data =
[[129 128 129 129 130 129 129 131]
 [129 129 129 128 130 134 129 132]
 [128 129 129 132 129 129 128 136]
 [129 129 129 135 129 129 145 129]
 [149 138 145 129 128 128 131 128]
 [135 131 129 131 128 128 130 129]
 [129 130 128 134 129 133 129 130]
 [129 131 129 137 128 131 129 131]
 [133 129 129 141 129 129 128 149]
 [128 129 129 132 131 128 130 130]
 [129 129 129 132 128 130 130 129]
 [128 136 129 148 129 129 129 132]
 [152 129 129 129 128 129 128 130]
 [131 128 129 128 130 128 143 128]]
data[0][-8]: 129
data[10][0]: 129
data[:, 3]: [129, 128, 132, 135, 129, 131, 134, 137, 141, 132, 132, 148, 129, 128]
data[-11]: [129, 129, 129, 135, 129, 129, 145, 129]
data[-10][-2]: 131
data[13][-3]: 128
data[3][2]: 129
data[0]: [129, 128, 129, 129, 130, 129, 129, 131]
data[:, 7]: [131, 132, 136, 129, 128, 129, 130, 131, 149, 130, 129, 132, 130, 128]
data[2][5]: 129
data[:, -8]: [129, 129, 128, 129, 149, 135, 129, 129, 133, 128, 129, 128, 152, 131]
data[13][-6]: 129
data[-14][-5]: 129
data[-7][5]: 131
data[3][-3]: 129
data[-14][-6]: 129
data[0][5]: 129
data[:, 5]: [129, 134, 129, 129, 128, 128, 133, 131, 129, 128, 130, 129, 129, 128]
data[2][-2]: 128
data[:, 1]: [128, 129, 129, 129, 138, 131, 130, 131, 129, 129, 129, 136, 129, 128]
data[:, -6]: [129, 129, 129, 129, 145, 129, 128, 129, 129, 129, 129, 129, 129, 129]
data[-3]: [128, 136, 129, 148, 129, 129, 129, 132]
data[-1]: [131, 128, 129, 128, 130, 128, 143, 128]
data[-9][-3]: 128
data[-7][4]: 128
data[10][-6]: 129
data[-4]: [129, 129, 129, 132, 128, 130, 130, 129]
data[13][-8]: 131
data[0][7]: 131
data[-4][-4]: 128
data[1][-4]: 130
data[2]: [128, 129, 129, 132, 129, 129, 128, 136]
data[-5][-7]: 129
data[9][-4]: 131

m =
[[119 136 143 131 133 129 116 125 150 140 136]
 [121 119 129 126 121 123 132 132 124 131 130]
 [134 131 131 130 121 129 137 132 123 129 123]
 [120 140 135 127 129 126 122 134 145 135 122]
 [121 126 134 126 125 134 122 130 138 128 122]
 [120 141 143 130 131 123 121 120 143 136 130]]
m[0,0] = 119
m[5,8] = 143
m[4,0] = 121
m[0,8] = 150
m[1,3] = 126
m[4,3] = 126
m[2] = [134, 131, 131, 130, 121, 129, 137, 132, 123, 129, 123]
m[:, 9] = [140, 131, 129, 135, 128, 136]
m[4] = [121, 126, 134, 126, 125, 134, 122, 130, 138, 128, 122]
m[5,0] = 120
m[4,1] = 126
m[5,5] = 123
m[4,4] = 125
m[0,9] = 140
m[:, 10] = [136, 130, 123, 122, 122, 130]
m[3,5] = 126
m[4,10] = 122
m[1,6] = 132
m[5,1] = 141
m[5,10] = 130
m[5] = [120, 141, 143, 130, 131, 123, 121, 120, 143, 136, 130]
m[3,6] = 122
m[0] = [119, 136, 143, 131, 133, 129, 116, 125, 150, 140, 136]

a =
[[139 136 133 153 114 124 128]
 [125 155 123 136 132 117 115]]
a[0, -7] = 139
a[-1, -2] = 117
a[-2] = [139, 136, 133, 153, 114, 124, 128]
a[-2, -5] = 133

W =
111,142,130,113,145,136,155,131,140,113
133,116,131,141,103,121,122,150,119,143
W[0][0] => 111
W[0][2] => 130
W[0] => [111, 142, 130, 113, 145, 136, 155, 131, 140, 113]
W[:, 2] => [130, 131]
W[0][6] => 155
W[0][9] => 113

A =
[[141 129 140 135 130 145 128 115]
 [124 131 121 118 133 121 139 118]
 [130 130 122 123 131 136 136 145]
 [117 121 123 125 125 127 113 126]
 [133 129 147 132 132 151 117 122]
 [139 125 132 130 136 142 122 128]
 [116 126 128 128 123 130 126 121]
 [121 121 127 136 115 115 135 132]
 [150 142 128 133 134 123 137 133]
 [127 136 109 120 127 125 131 120]
 [120 122 116 132 119 118 135 129]
 [135 127 143 132 131 152 128 116]
 [127 134 133 127 130 127 117 122]]
A[0, -8] = 141
A[0, 4] = 130
A[12] = [127, 134, 133, 127, 130, 127, 117, 122]
A[10, 0] = 120
A[:, -3] = [145, 121, 136, 127, 151, 142, 130, 115, 123, 125, 118, 152, 127]
A[-11, -1] = 145
A[:, -6] = [140, 121, 122, 123, 147, 132, 128, 127, 128, 109, 116, 143, 133]
A[2, 3] = 123
A[-13, 1] = 129
A[-12, -4] = 133
A[-5, 6] = 137
A[-4] = [127, 136, 109, 120, 127, 125, 131, 120]
A[-7, 7] = 121
A[11, -1] = 116
A[-10, -3] = 127
A[-3] = [120, 122, 116, 132, 119, 118, 135, 129]
A[10, -6] = 116
A[-13] = [141, 129, 140, 135, 130, 145, 128, 115]
A[11, 4] = 131
A[-10, 7] = 126
A[-7, -3] = 130
A[-1, -6] = 133
A[4, -5] = 132
A[-10, 1] = 121
A[-11, -4] = 131
A[-7, -2] = 126
A[1, -2] = 139
A[2, 2] = 122
A[-4, 5] = 125
A[11, 5] = 152

grid =
[[117 109 131 101 127 134 109 120]
 [122 115 131 111 131 129 115 123]
 [136 144 125 147 121 128 142 136]]
Rows and columns are counted from 0.
row 0 col 0 = 117
row 1 col 4 = 131
row 0 col 2 = 131
row 2 col 2 = 125
row 1 col 6 = 115
row 2 col 6 = 142

B = [[122, 145, 129, 127, 121, 143, 144], [130, 128, 125, 126, 116, 125, 136], [114, 141, 137, 134, 116, 131, 131], [132, 133, 142, 131, 126, 131, 138], [124, 133, 124, 119, 122, 140, 136], [130, 140, 130, 118, 107, 135, 144], [113, 138, 134, 120, 103, 136, 131], [129, 132, 130, 141, 102, 135, 131], [133, 130, 135, 139, 105, 129, 135], [114, 143, 138, 136, 120, 135, 131], [124, 145, 133, 137, 109, 130, 126], [128, 141, 123, 128, 111, 136, 136]]
Indices start at 0.
row 0 col 0 = 122
row 5 col 4 = 107
row 5 col 6 = 144
row 4 col 5 = 140
row 11 col 1 = 141
row 6 col 5 = 136
row 2 col 3 = 134
row 0 col 5 = 143
row 2 col 6 = 131
row 3 col 4 = 126
row 4 col 2 = 124
row 9 col 2 = 138
row 11 col 2 = 123
row 7 col 4 = 102
row 7 col 3 = 141
row 0 col 4 = 121
row 7 col 2 = 130
row 4 col 6 = 136
row 9 col 6 = 131
row 9 col 0 = 114
row 11 col 4 = 111
row 2 col 0 = 114
row 7 col 6 = 131
row 9 col 5 = 135
row 1 col 2 = 125
row 1 col 3 = 126
row 4 col 3 = 119
row 3 col 3 = 131
row 4 col 0 = 124

arr =
[[143 130 135 127]
 [150 132 142 116]
 [118 138 139 132]]
Rows and columns are counted from 0.
(0, 0)	143
(2, 3)	132
(0, 2)	135
(1, 0)	150
(2, 0)	118

x =
[[154 130 124 139 117 120 128 127 131]
 [154 125 134 149 123 120 115 128 125]
 [149 126 131 135 114 118 136 151 125]
 [146 140 133 124 121 134 121 137 134]
 [144 140 126 129 116 120 117 142 126]
 [150 132 124 132 116 129 132 140 132]]
x[0][0] = 154
x[2][1] = 126
x[5][6] = 132
x[2][5] = 118
x[1][0] = 154
x[4][8] = 126
x[4] = [144, 140, 126, 129, 116, 120, 117, 142, 126]
x[3][0] = 146
x[4][3] = 129
x[2][0] = 149
x[2][2] = 131
x[5][7] = 140
x[2][3] = 135
x[5] = [150, 132, 124, 132, 116, 129, 132, 140, 132]
x[2] = [149, 126, 131, 135, 114, 118, 136, 151, 125]
x[0] = [154, 130, 124, 139, 117, 120, 128, 127, 131]
x[0][7] = 127
